[[  6 -33  -3 -41  43 -28 -64]
 [-12  59 -57  -4 -67 -60 -20]
 [ 35 -15  57 -72 -39 -58 -70]
 [ -1  42 -62 -48  26 -28   5]
 [-66  21  47  35 -49  18  51]
 [ 35  -5   1  -3  22  68  27]
 [-47  64 -47 -25  13 -39  59]]
|
[[  6 -33  -3 -41  43 -28 -64]
 [ 35 -15  57 -72 -39 -58 -70]
 [ 35  -5   1  -3  22  68  27]
 [-66  21  47  35 -49  18  51]
 [ -1  42 -62 -48  26 -28   5]
 [-12  59 -57  -4 -67 -60 -20]
 [-47  64 -47 -25  13 -39  59]]

[[-17  27   0  26 -63 -19 -25  23 -39  35   0]
 [ -3  44 -52  16 -45  16 -61 -16 -69 -32 -26]
 [-16  26   1  -1 -62 -16 -28  22 -38  27   4]
 [  2 -27  35 -12  25  -9  32   9  47  19  14]
 [ 19 -28   0 -36  63  19  28 -24  41 -31  -5]
 [ -7   6 -10  -6  10  -1 -13  -5  -1  15  14]]
|
[[ 19 -28   0 -36  63  19  28 -24  41 -31  -5]
 [  2 -27  35 -12  25  -9  32   9  47  19  14]
 [ -7   6 -10  -6  10  -1 -13  -5  -1  15  14]
 [-16  26   1  -1 -62 -16 -28  22 -38  27   4]
 [-17  27   0  26 -63 -19 -25  23 -39  35   0]
 [ -3  44 -52  16 -45  16 -61 -16 -69 -32 -26]]

[[-17  65  33  52  23 -27  73  32 -29]
 [ 18 -65 -32 -51 -22  28 -72 -31  30]]
|
[[ 18 -65 -32 -51 -22  28 -72 -31  30]
 [-17  65  33  52  23 -27  73  32 -29]]

[[-25  15 -20  -3 -33 -34   4 -58   4]
 [-54  43 -21   2  -2 -23  40  30  17]
 [  4   9  10 -17  27 -24 -11 -17   2]
 [-34 -17  -6   2   1  34  -3 -17   7]
 [ 50 -18   4  11   2 -48  14   0  -2]]
|
[[ 50 -18   4  11   2 -48  14   0  -2]
 [-34 -17  -6   2   1  34  -3 -17   7]
 [  4   9  10 -17  27 -24 -11 -17   2]
 [-25  15 -20  -3 -33 -34   4 -58   4]
 [-54  43 -21   2  -2 -23  40  30  17]]

[[-51 -17  -6  40 -21 -15  29 -38 -22  -3  41 -37   7  10]
 [-45  24   6   3  39 -44 -13  23  13  21 -14  62  10  -4]
 [ -7  21  16 -12  -3   3 -10   7  -3  47 -12  -2 -12 -37]
 [  7 -24  -3  14 -17  17   3  -4  30  35 -13  -5 -13 -17]
 [-26  -7  14  27 -25  11  49  60  45   3  -1  -8  -9  22]
 [-36  -1  -9 -21  36 -14  13 -24  -1  18  37  -9 -17  32]]
|
[[  7 -24  -3  14 -17  17   3  -4  30  35 -13  -5 -13 -17]
 [-51 -17  -6  40 -21 -15  29 -38 -22  -3  41 -37   7  10]
 [-26  -7  14  27 -25  11  49  60  45   3  -1  -8  -9  22]
 [-36  -1  -9 -21  36 -14  13 -24  -1  18  37  -9 -17  32]
 [ -7  21  16 -12  -3   3 -10   7  -3  47 -12  -2 -12 -37]
 [-45  24   6   3  39 -44 -13  23  13  21 -14  62  10  -4]]

[[ 16   8 -32 -10  17  -1  24  35  30   9 -15   9  30 -15   7 -12]
 [-15  -7 -26  23   3   0   6 -32 -15 -12 -13   0  18  -4  23  54]]
|
[[-15  -7 -26  23   3   0   6 -32 -15 -12 -13   0  18  -4  23  54]
 [ 16   8 -32 -10  17  -1  24  35  30   9 -15   9  30 -15   7 -12]]

[[-28  -1 -10]
 [ 42  52  -3]
 [ 66  46   6]
 [ 21  30  10]
 [ -1  15  13]]
|
[[-28  -1 -10]
 [ -1  15  13]
 [ 21  30  10]
 [ 66  46   6]
 [ 42  52  -3]]

[[-36 -27  -9  37 -19   8  56 -49  -8   8]
 [ 40 -49 -11   3 -25  -4  27 -14  -1  11]
 [-38  -4   8  21   3 -10  46 -34  -6  12]
 [-14 -28   3  13 -13 -25  44 -15 -24 -10]
 [-27 -22   6   2 -13 -21  44 -27   2 -20]]
|
[[ 40 -49 -11   3 -25  -4  27 -14  -1  11]
 [-14 -28   3  13 -13 -25  44 -15 -24 -10]
 [-36 -27  -9  37 -19   8  56 -49  -8   8]
 [-27 -22   6   2 -13 -21  44 -27   2 -20]
 [-38  -4   8  21   3 -10  46 -34  -6  12]]
---
[[-13   6  25 -11 -18 -23  19 -22 -22]
 [-30  67  50 -53 -48 -56 -24 -32 -24]
 [  1  -3  -5   9   9  -9  -4   3  -5]
 [  0   6   0 -37 -18   2 -13 -21  -2]
 [-18   1  -6 -27 -20 -13   3 -15 -28]]
|
[[-18   1  -6 -27 -20 -13   3 -15 -28]
 [  0   6   0 -37 -18   2 -13 -21  -2]
 [  1  -3  -5   9   9  -9  -4   3  -5]
 [-30  67  50 -53 -48 -56 -24 -32 -24]
 [-13   6  25 -11 -18 -23  19 -22 -22]]

[[-22 -29  18  21  20 -35]
 [  1 -30   2 -18   6 -31]
 [-30 -37  -3 -30  16 -28]
 [ 18  45 -45   1 -21  67]
 [-22  19  -2  39  12   7]
 [-12  10 -18   9   8   7]
 [-14 -20 -65   6   5  17]
 [ 30  22  -7  15  -2  37]]
|
[[ 30  22  -7  15  -2  37]
 [-14 -20 -65   6   5  17]
 [-12  10 -18   9   8   7]
 [-22  19  -2  39  12   7]
 [ 18  45 -45   1 -21  67]
 [-30 -37  -3 -30  16 -28]
 [  1 -30   2 -18   6 -31]
 [-22 -29  18  21  20 -35]]

[[-18  25   0 -13 -11   3]
 [ 29 -17  -2  22  -8   0]
 [-29  13  10 -25  -2  30]
 [-30  11  -2 -24 -39  55]
 [-28  32   4   3  26 -21]
 [ -7 -15  -4  -7  16  12]]
|
[[ -7 -15  -4  -7  16  12]
 [-28  32   4   3  26 -21]
 [-30  11  -2 -24 -39  55]
 [-29  13  10 -25  -2  30]
 [ 29 -17  -2  22  -8   0]
 [-18  25   0 -13 -11   3]]

[[  6  65  -9  10  41  10  36  22  12  26  -4   5]
 [ -4  -6   7 -58  14  51  13  18  -1   5  -5  31]
 [ -1   9 -19 -37 -52  57 -33 -31  -4   8 -11  47]
 [ -1  23 -18  -1 -30  16 -39  -6   8  -4  -8  21]
 [ -4  30  -9 -34 -47  24 -49 -27  -3   7  -3  17]]
|
[[ -4  30  -9 -34 -47  24 -49 -27  -3   7  -3  17]
 [ -1  23 -18  -1 -30  16 -39  -6   8  -4  -8  21]
 [ -1   9 -19 -37 -52  57 -33 -31  -4   8 -11  47]
 [ -4  -6   7 -58  14  51  13  18  -1   5  -5  31]
 [  6  65  -9  10  41  10  36  22  12  26  -4   5]]

[[ 21  -2  17 -24 -13  23   3 -30 -20   9 -20   4]
 [ 13  13   1  -1  22 -31  -5  -8  41 -13 -25  58]
 [ 22   0  11 -17   7   6  -5  -2   7  -9   1 -19]
 [ -7  35   2   3  -5   4 -44  24  30  37  24  11]
 [  7 -20  74 -14   8  10  31  21   6   1  -7   3]
 [ 18   4  14 -23   2   2  -8   5   7  -4   2 -17]
 [ -1  25  25 -11   6 -31  22 -53 -30 -27  17 -17]]
|
[[ -1  25  25 -11   6 -31  22 -53 -30 -27  17 -17]
 [ 18   4  14 -23   2   2  -8   5   7  -4   2 -17]
 [  7 -20  74 -14   8  10  31  21   6   1  -7   3]
 [ -7  35   2   3  -5   4 -44  24  30  37  24  11]
 [ 22   0  11 -17   7   6  -5  -2   7  -9   1 -19]
 [ 13  13   1  -1  22 -31  -5  -8  41 -13 -25  58]
 [ 21  -2  17 -24 -13  23   3 -30 -20   9 -20   4]]

[[-66  54  -9  16  -8 -13  20  32   3  -2]
 [-32  32  18  43  -1  13  34  12  -1   5]
 [ 13  39 -17   6  -1   2  11 -27   1  -1]
 [-40 -44 -15 -20   4  -7  21 -16   3   7]
 [ 36 -61  -6  -9   0   0 -11  26   3  -1]
 [ -6   2  -5  29   1   2   8 -10  -7   7]
 [ 19  -9  -8  11  -5   5  -5 -28   0   3]
 [-17 -23  11   5   1  -1  -4  -6   0  -6]
 [-22  53 -12  -5  -7 -14 -10 -15  10   9]]
|
[[-22  53 -12  -5  -7 -14 -10 -15  10   9]
 [-17 -23  11   5   1  -1  -4  -6   0  -6]
 [ 19  -9  -8  11  -5   5  -5 -28   0   3]
 [ -6   2  -5  29   1   2   8 -10  -7   7]
 [ 36 -61  -6  -9   0   0 -11  26   3  -1]
 [-40 -44 -15 -20   4  -7  21 -16   3   7]
 [ 13  39 -17   6  -1   2  11 -27   1  -1]
 [-32  32  18  43  -1  13  34  12  -1   5]
 [-66  54  -9  16  -8 -13  20  32   3  -2]]

[[  3   3  34  10 -46   9   3  -6]
 [  9 -45  16  -2 -26  27  12  18]
 [ -5  54  -8  27  18 -35  -2  11]]
|
[[ -5  54  -8  27  18 -35  -2  11]
 [  9 -45  16  -2 -26  27  12  18]
 [  3   3  34  10 -46   9   3  -6]]
